In the rows, zero is written as 128.
Here are made-up things, facts about them, and rows of numbers that follow some of those facts. Name the thing behind each unnamed row.

How the things are related:
σ: is of sort; γ: belongs to class; μ: points at
balige σ 993; bege σ 814; boklor σ 814; brabru σ 993; bredi σ 814; bregi σ 559
breken σ 814; bribopar σ 814; brisaza σ 993; brokli σ 814; brostim σ 559; brunan σ 814
bruruk σ 814; bubri σ 814; debratu σ 814; denus σ 993; dezak σ 993; dibru σ 993
drafli σ 814; drasker σ 559; drazis σ 814; dretul σ 993; drofan σ 559; drotim σ 559
drotro σ 993; drudon σ 559; fatofla σ 993; flabem σ 559; fladestes σ 814; fladron σ 814
flastem σ 814; flekle σ 814; flepos σ 814; flete σ 814; fletru σ 814; flikiflem σ 814
floflitrek σ 814; fotel σ 559; fuflar σ 814; fugrel σ 814; gaple σ 559; giflas σ 814
giplemim σ 814; grafliton σ 993; graloku σ 814; grepi σ 993; greto σ 814; grifan σ 559
gromipli σ 814; grora σ 559; grotraze σ 559; gupla σ 814; gusken σ 814; kaba σ 993
kifafer σ 814; klametros σ 559; kleflo σ 993; klezar σ 814; klozan σ 559; koflan σ 993
kubra σ 993; lage σ 993; leplu σ 559; letil σ 814; litar σ 814; lukizu σ 814
mepi σ 814; mokom σ 814; mozim σ 814; muflakler σ 814; nagrol σ 559; nalen σ 814
nani σ 814; nanok σ 559; nasir σ 993; natru σ 814; navul σ 814; neskek σ 559
nimen σ 814; ninur σ 559; nitran σ 814; noflam σ 993; paflus σ 559; pagral σ 993
pedi σ 814; pedrok σ 814; plabres σ 814; pliga σ 814; plikler σ 559; rarom σ 559
raskir σ 814; rastifo σ 814; riplus σ 814; robro σ 814; rulur σ 814; satafal σ 559
sirir σ 993; skebra σ 814; skepelir σ 559; skepler σ 814; skiplom σ 814; skobis σ 993
skubrom σ 559; skudrer σ 559; sopun σ 814; stagi σ 814; staze σ 559; stefupul σ 559
stigek σ 559; stiro σ 559; stonis σ 559; tegra σ 814; teni σ 814; teple σ 814
tigar σ 814; tobren σ 559; tonon σ 814; tosuvin σ 559; traflagrum σ 559; trala σ 814
tregar σ 559; triflastur σ 814; tritrul σ 993; vakabi σ 559; vaklak σ 559; vamun σ 559
vedu σ 814; vefon σ 559; vepok σ 814; vezil σ 993; vufum σ 814; vugi σ 559
vutruk σ 814; zizuk σ 559; zofal σ 559; zosestu σ 559; zuflar σ 559; balige γ g
bege γ d; boklor γ g; brabru γ c; bredi γ e; bregi γ c; breken γ d
bribopar γ e; brisaza γ b; brokli γ g; brostim γ e; brunan γ f; bruruk γ c
bubri γ c; debratu γ f; denus γ f; dezak γ b; dibru γ c; drafli γ c
drasker γ a; drazis γ f; dretul γ e; drofan γ d; drotim γ b; drotro γ e
drudon γ a; fatofla γ g; flabem γ d; fladestes γ a; fladron γ f; flastem γ f
flekle γ f; flepos γ g; flete γ b; fletru γ c; flikiflem γ e; floflitrek γ c
fotel γ a; fuflar γ a; fugrel γ d; gaple γ a; giflas γ a; giplemim γ c
grafliton γ b; graloku γ c; grepi γ b; greto γ b; grifan γ d; gromipli γ d
grora γ e; grotraze γ b; gupla γ f; gusken γ f; kaba γ e; kifafer γ g
klametros γ a; kleflo γ b; klezar γ f; klozan γ g; koflan γ d; kubra γ e
lage γ d; leplu γ a; letil γ g; litar γ b; lukizu γ d; mepi γ d
mokom γ b; mozim γ b; muflakler γ f; nagrol γ f; nalen γ a; nani γ c
nanok γ b; nasir γ e; natru γ e; navul γ b; neskek γ f; nimen γ e
ninur γ d; nitran γ e; noflam γ c; paflus γ a; pagral γ d; pedi γ c
pedrok γ a; plabres γ a; pliga γ e; plikler γ c; rarom γ b; raskir γ e
rastifo γ g; riplus γ c; robro γ b; rulur γ c; satafal γ f; sirir γ a
skebra γ b; skepelir γ d; skepler γ g; skiplom γ f; skobis γ f; skubrom γ c
skudrer γ e; sopun γ c; stagi γ c; staze γ f; stefupul γ e; stigek γ d
stiro γ b; stonis γ a; tegra γ d; teni γ c; teple γ e; tigar γ d
tobren γ b; tonon γ f; tosuvin γ f; traflagrum γ e; trala γ f; tregar γ a
triflastur γ b; tritrul γ c; vakabi γ g; vaklak γ g; vamun γ f; vedu γ f
vefon γ e; vepok γ b; vezil γ c; vufum γ e; vugi γ g; vutruk γ c
zizuk γ d; zofal γ g; zosestu γ d; zuflar γ c; balige μ fatofla; bege μ navul
boklor μ zuflar; bredi μ fugrel; bregi μ vezil; bribopar μ drudon; brokli μ zosestu; brunan μ grepi
bubri μ vamun; debratu μ pagral; dezak μ flastem; dibru μ skudrer; drafli μ flepos; drasker μ rastifo
drazis μ mepi; dretul μ tegra; drofan μ skobis; drotim μ vugi; drudon μ triflastur; fatofla μ tobren
flabem μ drafli; fladron μ koflan; flastem μ skubrom; flekle μ fladestes; flepos μ rulur; flete μ pliga
fletru μ lukizu; flikiflem μ gupla; floflitrek μ klozan; fotel μ drotro; fuflar μ nitran; fugrel μ dretul
gaple μ kleflo; giflas μ vakabi; grafliton μ riplus; greto μ klezar; grifan μ satafal; gromipli μ giflas
grora μ vufum; gupla μ sopun; kaba μ pedrok; kifafer μ flete; klametros μ skepelir; kleflo μ kubra
klezar μ debratu; klozan μ bregi; koflan μ plabres; kubra μ flabem; lage μ skepler; leplu μ vaklak
letil μ neskek; litar μ skiplom; lukizu μ tigar; mepi μ natru; mokom μ skebra; muflakler μ gusken
nani μ flekle; natru μ tregar; neskek μ zizuk; nimen μ vepok; ninur μ nalen; nitran μ stagi
noflam μ stiro; paflus μ klametros; pagral μ letil; pedi μ staze; pedrok μ tosuvin; plabres μ bribopar
pliga μ boklor; rarom μ giplemim; raskir μ brokli; rastifo μ balige; riplus μ fotel; rulur μ raskir
satafal μ vutruk; sirir μ greto; skebra μ dezak; skepelir μ drazis; skepler μ leplu; skiplom μ sirir
skubrom μ drotim; skudrer μ zofal; stagi μ grafliton; staze μ fletru; stefupul μ rarom; stiro μ brunan
stonis μ kifafer; tegra μ nani; teni μ noflam; teple μ brostim; tobren μ bubri; tosuvin μ grora
traflagrum μ gromipli; trala μ fuflar; tregar μ mokom; triflastur μ gaple; tritrul μ ninur; vakabi μ flikiflem
vaklak μ grifan; vamun μ bredi; vedu μ robro; vefon μ stonis; vepok μ lage; vezil μ tritrul
vufum μ litar; vugi μ vedu; zizuk μ trala; zofal μ vefon; zosestu μ floflitrek; zuflar μ grotraze

Some rows with their names:
fuflar: 147 83 70 92 106 76 119 169 196 121 126 153 132 153 158 179 158 120 174 135 76 132 144 148 118 178 94 173 149 124 159 57 135 131 127 92 188 174 148 102 117 204 124 112 139 106 94 142 123
staze: 145 96 65 145 101 104 120 174 154 143 127 132 108 127 153 170 146 134 184 145 71 128 122 164 144 160 126 176 140 135 172 105 145 161 163 99 149 193 133 184 107 143 112 101 123 122 84 94 163
fletru: 132 80 58 96 91 106 137 146 174 154 129 171 148 123 150 186 174 101 193 123 92 97 140 144 107 202 154 169 139 120 151 75 141 146 136 73 150 177 145 143 116 170 120 133 153 119 81 143 131
brokli: 97 114 75 94 121 116 131 190 135 123 89 186 115 113 174 176 171 120 174 161 112 125 127 105 137 149 145 133 140 127 119 125 140 145 115 96 161 178 124 137 138 147 151 148 131 140 102 173 143
drudon: 144 95 67 130 87 107 126 182 173 132 134 150 117 104 158 184 159 118 187 131 63 107 124 161 165 193 147 163 141 167 186 98 161 174 163 123 165 163 115 167 75 151 98 121 112 146 93 93 161
vutruk: 144 86 56 65 87 146 146 116 167 196 122 171 159 91 156 158 155 83 135 159 109 125 141 137 74 168 159 165 145 158 183 40 157 164 135 53 165 147 157 134 160 163 132 109 154 123 100 134 149
zuflar: 139 93 55 130 96 117 143 137 168 160 124 145 130 96 130 178 160 107 192 134 72 105 133 167 119 201 166 179 135 146 186 95 156 167 172 110 138 183 138 181 90 150 99 108 146 131 69 91 156
mozim: 149 82 69 88 85 146 125 138 149 187 134 160 140 104 175 164 145 104 139 166 110 141 131 126 88 138 144 170 148 152 169 54 149 162 130 33 165 160 147 148 172 148 140 99 146 110 115 128 162
flabem: 109 117 71 138 116 128 131 174 131 120 99 162 88 91 160 182 164 125 184 166 85 127 121 127 166 151 162 159 128 160 150 137 148 166 155 117 152 186 116 183 104 134 135 129 118 148 89 100 167
grifan: 137 111 70 141 114 132 128 157 147 148 107 149 92 116 130 181 154 130 191 161 85 141 122 139 135 155 145 164 139 143 159 124 136 164 157 116 146 206 124 194 104 143 118 105 134 128 83 91 151
vaklak: 128 119 71 136 116 127 137 165 146 154 101 152 96 104 118 175 151 131 190 162 89 142 118 141 127 158 148 152 149 141 159 133 141 160 147 135 139 212 126 194 105 139 108 105 143 133 80 111 157
kleflo: 96 78 66 167 93 82 105 167 150 124 145 162 115 102 165 207 152 122 169 147 85 114 133 147 139 150 194 144 145 161 157 90 147 187 143 68 132 153 130 151 110 123 124 174 140 112 113 117 140
bege: 135 97 73 108 99 137 127 159 154 154 118 180 112 126 154 190 163 120 185 149 107 137 129 110 115 157 149 159 149 133 128 95 130 150 121 76 160 197 129 159 134 159 134 125 144 117 100 131 132
fugrel: 161 120 74 111 96 131 109 169 135 187 116 164 91 159 160 170 152 125 160 112 127 141 126 116 93 190 143 151 143 106 129 84 128 166 101 95 117 227 133 172 132 149 133 120 144 145 85 120 100
tegra: 156 112 77 111 95 132 111 168 141 177 119 168 96 152 160 176 154 124 169 121 121 140 126 116 100 185 144 155 146 109 128 88 129 162 106 92 128 221 130 169 131 152 132 124 145 140 88 124 108
nani: 147 96 60 95 89 107 126 150 160 176 126 163 134 140 156 172 164 101 175 105 105 101 139 147 91 218 153 167 134 106 152 65 145 156 128 83 127 193 147 147 120 166 123 131 152 137 75 135 115
teple: 148 81 77 87 88 96 125 187 174 158 130 167 144 120 155 191 156 118 180 124 93 111 128 137 117 189 127 135 155 139 166 82 145 153 127 94 171 170 126 127 117 161 108 109 144 120 106 159 137
vamun: 172 121 68 142 100 105 100 180 134 181 128 112 82 156 161 146 134 137 152 114 90 137 117 170 117 193 122 169 132 111 175 88 145 179 143 117 107 220 137 197 109 133 118 92 124 156 72 80 135
lukizu: 136 98 72 109 97 136 127 160 155 152 117 181 113 130 151 190 163 121 186 147 106 136 128 110 116 158 149 158 148 131 127 96 129 151 122 76 159 197 128 161 133 160 133 126 145 116 101 131 132
brostim: 156 97 72 87 107 126 135 156 159 189 111 136 131 76 140 148 131 114 122 177 86 148 123 161 104 151 126 134 147 187 229 75 160 181 157 114 167 150 137 150 131 137 109 67 130 134 109 108 175

Name these rows:
No name comes twice in this set of rows, the named rows included.
108 77 63 161 120 61 98 150 163 125 130 134 111 146 143 183 141 131 160 160 81 144 140 167 103 140 143 154 148 128 162 72 126 162 139 74 135 173 157 132 125 149 130 145 153 86 101 120 116 -> grafliton
122 75 68 140 101 62 106 177 178 147 135 151 129 122 124 198 142 126 164 141 80 124 132 166 112 175 158 108 164 157 189 82 137 181 134 114 144 156 133 124 95 141 91 145 151 107 115 136 115 -> kaba
155 100 65 115 100 137 127 145 146 182 123 130 116 94 156 145 129 119 130 183 83 156 125 159 114 129 130 172 141 169 200 71 155 177 160 80 162 165 144 176 147 136 125 76 125 124 104 87 180 -> nagrol
134 100 76 122 61 150 145 165 173 175 139 195 118 87 130 219 157 115 212 127 110 128 120 101 110 182 188 157 176 149 126 111 149 164 112 90 152 208 114 190 111 153 99 127 170 118 98 137 148 -> kifafer
143 89 76 126 101 90 132 177 182 143 127 135 118 94 126 191 144 129 192 135 66 124 123 163 129 191 127 159 155 161 196 106 156 160 159 140 164 183 127 159 81 161 91 84 147 122 89 110 162 -> grora
98 80 74 140 97 64 108 196 167 124 135 167 127 93 151 206 153 120 162 138 82 110 132 154 144 172 180 103 155 176 181 97 150 190 134 113 147 134 121 123 90 129 104 170 137 128 120 143 129 -> kubra
106 90 63 91 96 105 137 165 161 127 121 182 149 101 184 185 185 94 185 127 96 80 139 133 138 196 173 164 126 135 142 88 158 150 138 74 156 155 133 129 118 160 135 157 137 141 87 152 144 -> drafli
150 96 66 117 105 140 129 133 138 183 121 129 117 91 157 146 133 114 134 182 90 151 125 156 105 130 138 175 134 165 200 74 154 179 166 72 154 168 146 178 152 131 132 75 133 122 99 87 181 -> nanok
114 102 80 103 119 107 136 157 176 127 105 165 111 118 135 190 155 124 187 163 101 160 134 115 96 151 119 172 164 122 127 103 135 124 111 102 175 208 147 133 135 192 135 110 173 101 88 159 138 -> letil
138 111 68 136 120 133 130 154 144 149 101 148 89 116 132 171 154 128 182 167 85 147 124 139 130 151 143 164 138 143 161 118 134 161 156 114 149 201 128 190 111 142 123 101 132 131 85 91 153 -> drofan
151 82 69 101 69 108 123 181 185 143 145 179 140 126 170 201 165 111 189 113 82 103 133 136 142 197 147 156 156 148 157 73 151 158 130 86 177 161 121 139 102 172 109 135 128 126 108 133 137 -> plabres

The same things again, as new rows of numbers:
Some rows with their names:
drazis: 193 149 80 136 133 161 134 120 168 171 95 154 109 136 126
trala: 148 161 122 176 142 83 104 99 194 139 133 137 161 159 104
zizuk: 168 123 92 111 178 129 93 115 152 110 121 123 152 178 79
giflas: 181 143 115 165 169 146 116 94 136 152 131 160 104 141 99
gromipli: 174 202 95 177 146 105 94 116 153 154 127 176 137 146 84
skepler: 171 126 121 173 150 156 117 118 159 148 114 175 114 134 87
stefupul: 177 122 108 138 134 172 91 93 112 137 123 141 142 141 101
brokli: 157 168 102 235 113 108 93 148 136 157 95 180 124 109 107
flastem: 155 172 132 220 143 112 85 106 149 138 147 189 147 139 74
dezak: 168 123 98 152 143 145 104 130 112 154 166 147 132 140 38
vefon: 175 122 107 140 135 170 90 93 112 137 124 142 141 141 101
tosuvin: 213 175 128 133 101 147 64 150 138 128 147 216 171 167 122
brabru: 168 153 77 192 94 126 103 165 158 150 148 173 180 137 71
brunan: 172 136 110 172 158 157 113 114 155 151 122 167 110 140 86
pliga: 164 184 123 186 114 118 94 85 144 167 140 161 142 130 109
flabem: 176 195 63 179 139 136 90 86 109 135 101 182 186 137 66
nimen: 171 142 122 158 143 162 110 87 139 165 134 149 105 131 96
muflakler: 170 182 110 194 126 117 100 109 159 155 126 180 146 136 102
skudrer: 175 122 109 139 135 171 90 92 113 137 124 141 141 141 102
staze: 180 119 97 150 147 168 94 119 127 122 111 161 147 149 92

Which thing is each row?
No name comes twice in this set of rows, the named rows included.
205 192 141 157 112 134 83 142 165 155 159 220 134 158 115 -> skiplom
224 125 122 116 134 150 114 158 120 153 179 190 126 162 98 -> sirir
204 197 153 146 98 141 77 119 149 170 172 205 128 150 124 -> vufum
216 154 144 125 155 163 101 125 143 153 161 200 94 161 114 -> pedrok
153 124 122 162 166 163 61 99 101 113 149 153 139 150 37 -> drotim
185 175 74 167 126 94 106 149 128 154 147 171 168 147 68 -> lage
171 105 111 125 156 145 96 116 155 111 123 136 156 171 99 -> neskek
145 141 137 185 177 150 79 93 128 141 161 158 102 139 32 -> robro
146 150 111 213 124 142 53 129 141 104 141 184 189 149 57 -> skubrom
189 184 136 163 121 120 89 130 172 151 151 195 141 157 112 -> klezar

